Below is a small trained network, with its code and all its weights. Each question gives an input and a class and asks what happens when units are switched off, that is, made to give their printed mean instead of their output.

import numpy as np


def w(rows, s, z=0):
    codes = np.array(rows[::2]) - 128.0
    scale = np.full(codes.shape[1], s)
    scale[-1] = z or s
    return codes * scale


def f(y):
    return y / 2 * (1 + np.tanh(0.7978845608 * (y + 0.044715 * y**3)))


def log_softmax(a):
    a = a - a.max(-1, keepdims=True)
    return a - np.log(np.exp(a).sum(-1, keepdims=True))


def net(x, mask):
    res = np.array(x, float).reshape(1, 6) / 4 @ E
    y = f(res @ A[0][:, :-1].T + A[0][:, -1])
    res = res + np.where(mask, y, B[0][:, -1]) @ B[0][:, :-1]
    return log_softmax(res[-1] @ U[:, :-1].T + U[:, -1])


A, B = {}, {}
E = w([
[159,64,43,51],'x0',
[128,131,129,126],'x1',
[131,125,126,129],'x2',
[30,175,132,53],'x3',
[77,166,2,198],'x4',
[127,130,130,130],'x5',
],0.0072)
A[0] = w([
[178,52,127,212,136],'N0',
[156,90,207,86,92],'N1',
[195,63,122,188,122],'N2',
[140,71,82,56,126],'N3',
[157,142,119,142,125],'N4',
[165,118,197,92,115],'N5',
[85,106,140,117,154],'N6',
[94,177,182,187,139],'N7',
[124,105,139,168,253],'N8',
[38,150,130,47,115],'N9',
[96,194,2,228,95],'N10',
[211,84,121,178,119],'N11',
[133,42,73,61,112],'N12',
[94,182,202,181,111],'N13',
],0.0087,0.011)
B[0] = w([
[75,176,157,125,174],'N0',
[58,19,192,152,151],'N1',
[57,202,183,155,165],'N2',
[189,136,112,215,160],'N3',
[112,130,125,121,130],'N4',
[87,72,110,111,153],'N5',
[137,152,123,126,145],'N6',
[230,90,48,164,157],'N7',
[178,173,88,6,244],'N8',
[82,198,166,225,157],'N9',
[67,3,206,72,190],'N10',
[72,188,175,155,163],'N11',
[179,113,97,242,160],'N12',
[203,72,55,220,151],'N13',
],0.0076,0.011)
U = w([
[146,144,126,97,254],'0',
[67,6,164,113,30],'1',
[144,164,112,97,203],'2',
[199,113,92,221,40],'3',
[138,162,122,76,150],'4',
[59,240,169,168,37],'5',
],0.013,0.007)

Each question gives the input, the list of numbers given to net, and the class t.
The units are the neurons (one row each of A and B). Each row of codes is followed by its name. A weight is (code - 128) times the scale printed after its matrix; where a second scale follows, it is the last column's (A, B and U).
mask holds one flag per neuron, in row order. A switched-off neuron (its flag False) gives its mean, the last column of its row in B, instead of its output. The means were averaged over made-up inputs and are rounded, as every weight is.
A unit's drop is (log p(t) with every unit on - log p(t) with that unit switched off) / (log p(t) with every unit on - log p(t) with every unit switched off).
The circuit of an input: a set's keep is (log p(t) with only the set's units on - log p(t) with every unit switched off) / (log p(t) with every unit on - log p(t) with every unit switched off). Starting from the 12 units with the biggest drops (on a tie, the unit counted first), units are removed one at a time, each time the one whose removal leaves the highest keep (on an exact tie, the one counted first), for as long as the keep stays at least 0.8.
circuit, biggest first: the units of the circuit, biggest drop first
most important unit: the unit with the biggest drop
k most important neurons: the k neurons with the biggest drops, biggest first
drop of u: that unit's drop, to one decimal
input [-6,1,4,3,-2,-3], class 3: most important neuron	N13
input [2,1,4,-8,-6,-5], class 5: 4 most important neurons	N2; N11; N0; N10
input [8,-8,2,2,-7,3], class 3: 2 most important neurons	N12; N3
input [1,-4,-1,4,-7,1], class 1: 2 most important neurons	N1; N5
input [5,-5,0,4,-1,2], class 3: circuit, biggest first	N12; N3; N10
input [7,7,-2,7,-5,0], class 3: circuit, biggest first	N12; N3; N8
input [-6,-3,-3,4,-5,4], class 3: 2 most important neurons	N13; N7
input [-8,7,8,3,5,8], class 0: 4 most important neurons	N10; N12; N3; N8
input [-8,4,6,-2,7,2], class 3: 3 most important neurons	N7; N13; N1
input [-6,2,5,2,3,3], class 3: circuit, biggest first	N13; N7
input [8,5,-1,-4,-1,-4], class 3: 3 most important neurons	N12; N3; N10
input [-3,-2,-4,-7,3,-5], class 5: circuit, biggest first	N2; N0
input [-6,-7,8,6,4,-6], class 2: circuit, biggest first	N7; N2
input [-7,-2,4,4,3,6], class 3: 2 most important neurons	N13; N7
input [8,4,-7,-8,-6,-3], class 3: 3 most important neurons	N12; N3; N10
input [-7,-6,5,7,-8,-4], class 1: circuit, biggest first	N1
input [-6,-5,1,-7,1,-5], class 5: 3 most important neurons	N2; N0; N11
input [4,5,-1,3,8,4], class 1: drop of N10	1.0
input [0,-7,8,-4,8,3], class 1: drop of N10	1.1
input [1,-6,1,8,-3,2], class 5: most important unit	N9
input [5,1,-3,6,0,-1], class 5: drop of N9	0.9
